Below is a small trained network, with its code and all its weights. Each question gives an input and a class and asks what happens when units are switched off, that is, made to give their printed mean instead of their output.

import numpy as np


def w(rows, s, z=0):
    codes = np.array(rows[::2]) - 128.0
    scale = np.full(codes.shape[1], s)
    scale[-1] = z or s
    return codes * scale


def norm(h):
    return h / np.sqrt((h * h).mean(-1, keepdims=True) + 1e-5)


def f(y):
    return np.maximum(y, 0)


def log_softmax(a):
    a = a - a.max(-1, keepdims=True)
    return a - np.log(np.exp(a).sum(-1, keepdims=True))


def net(x, mask):
    res = np.array(x, float).reshape(1, 3) / 4 @ E
    u = 0
    for l in range(2):
        y = f(norm(res) @ A[l][:, :-1].T + A[l][:, -1])
        res = res + np.where(mask[u : u + 8], y, B[l][:, -1]) @ B[l][:, :-1]
        u += 8
    return log_softmax(norm(res)[-1] @ U[:, :-1].T + U[:, -1])


A, B = {}, {}
E = w([
[120,254,144],'x0',
[242,115,86],'x1',
[113,146,16],'x2',
],0.0055)
A[0] = w([
[180,115,74,65],'0.n0',
[121,201,112,137],'0.n1',
[157,189,64,77],'0.n2',
[99,143,37,173],'0.n3',
[186,198,167,3],'0.n4',
[132,67,129,184],'0.n5',
[100,90,49,11],'0.n6',
[249,154,120,121],'0.n7',
],0.014,0.0051)
B[0] = w([
[199,133,32,187],'0.n0',
[182,214,171,216],'0.n1',
[216,153,101,206],'0.n2',
[115,177,2,246],'0.n3',
[82,103,227,175],'0.n4',
[163,85,116,209],'0.n5',
[30,76,62,171],'0.n6',
[181,90,222,253],'0.n7',
],0.0093,0.0062)
A[1] = w([
[81,28,129,110],'1.n0',
[58,52,182,54],'1.n1',
[26,96,72,2],'1.n2',
[78,99,53,43],'1.n3',
[203,152,181,226],'1.n4',
[112,183,101,30],'1.n5',
[96,176,175,20],'1.n6',
[100,127,6,147],'1.n7',
],0.012,0.0069)
B[1] = w([
[171,196,124,167],'1.n0',
[249,221,43,152],'1.n1',
[32,38,138,147],'1.n2',
[169,65,185,154],'1.n3',
[78,97,112,254],'1.n4',
[85,206,131,136],'1.n5',
[85,160,203,140],'1.n6',
[63,104,157,212],'1.n7',
],0.012,0.0091)
U = w([
[245,187,74,252],'0',
[15,33,91,68],'1',
[217,24,167,63],'2',
[133,74,36,189],'3',
[53,204,217,133],'4',
[50,252,75,44],'5',
[168,99,253,112],'6',
],0.015,0.0033)

Each question gives the input, the list of numbers given to net, and the class t.
The units are the neurons (one row each of A and B). Each row of codes is followed by its name. A weight is (code - 128) times the scale printed after its matrix; where a second scale follows, it is the last column's (A, B and U).
mask holds one flag per neuron, layer by layer. A switched-off neuron (its flag False) gives its mean, the last column of its row in B, instead of its output. The means were averaged over made-up inputs and are rounded, as every weight is.
A unit's drop is (log p(t) with every unit on - log p(t) with that unit switched off) / (log p(t) with every unit on - log p(t) with every unit switched off).
The circuit of an input: a set's keep is (log p(t) with only the set's units on - log p(t) with every unit switched off) / (log p(t) with every unit on - log p(t) with every unit switched off). Starting from the 12 units with the biggest drops (on a tie, the unit counted first), units are removed one at a time, each time the one whose removal leaves the highest keep (on an exact tie, the one counted first), for as long as the keep stays at least 0.8.
circuit, biggest first: the units of the circuit, biggest drop first
unit that matters most: the unit with the biggest drop
top k neurons: the k neurons with the biggest drops, biggest first
top k neurons in layer l: the k neurons of layer l with the biggest drops, biggest first
drop when u is switched off: that unit's drop, to one decimal
input [-2,-4,-3], class 0: unit that matters most -> 0.n3
input [-4,-3,0], class 0: top 3 neurons -> 0.n3, 1.n1, 1.n0
input [-1,-7,-7], class 0: circuit, biggest first -> 1.n1, 0.n1
input [-2,-1,-1], class 0: top 2 neurons -> 0.n3, 0.n1
input [1,8,0], class 6: top 2 neurons in layer 0 -> 0.n7, 0.n3
input [0,-7,-5], class 0: top 4 neurons -> 1.n1, 0.n1, 0.n3, 1.n7
input [-1,7,-1], class 2: top 2 neurons -> 0.n7, 0.n3
input [-1,-1,0], class 0: top 2 neurons in layer 1 -> 1.n0, 1.n4
input [0,-5,-5], class 0: top 2 neurons in layer 1 -> 1.n1, 1.n7
input [-7,0,-2], class 0: top 3 neurons in layer 0 -> 0.n3, 0.n2, 0.n0
input [1,3,0], class 6: drop when 0.n3 is switched off -> 0.1
input [-4,-8,-7], class 0: drop when 1.n1 is switched off -> 0.7
input [-5,-7,-1], class 0: drop when 0.n3 is switched off -> 0.9
input [8,2,-2], class 6: circuit, biggest first -> 0.n3
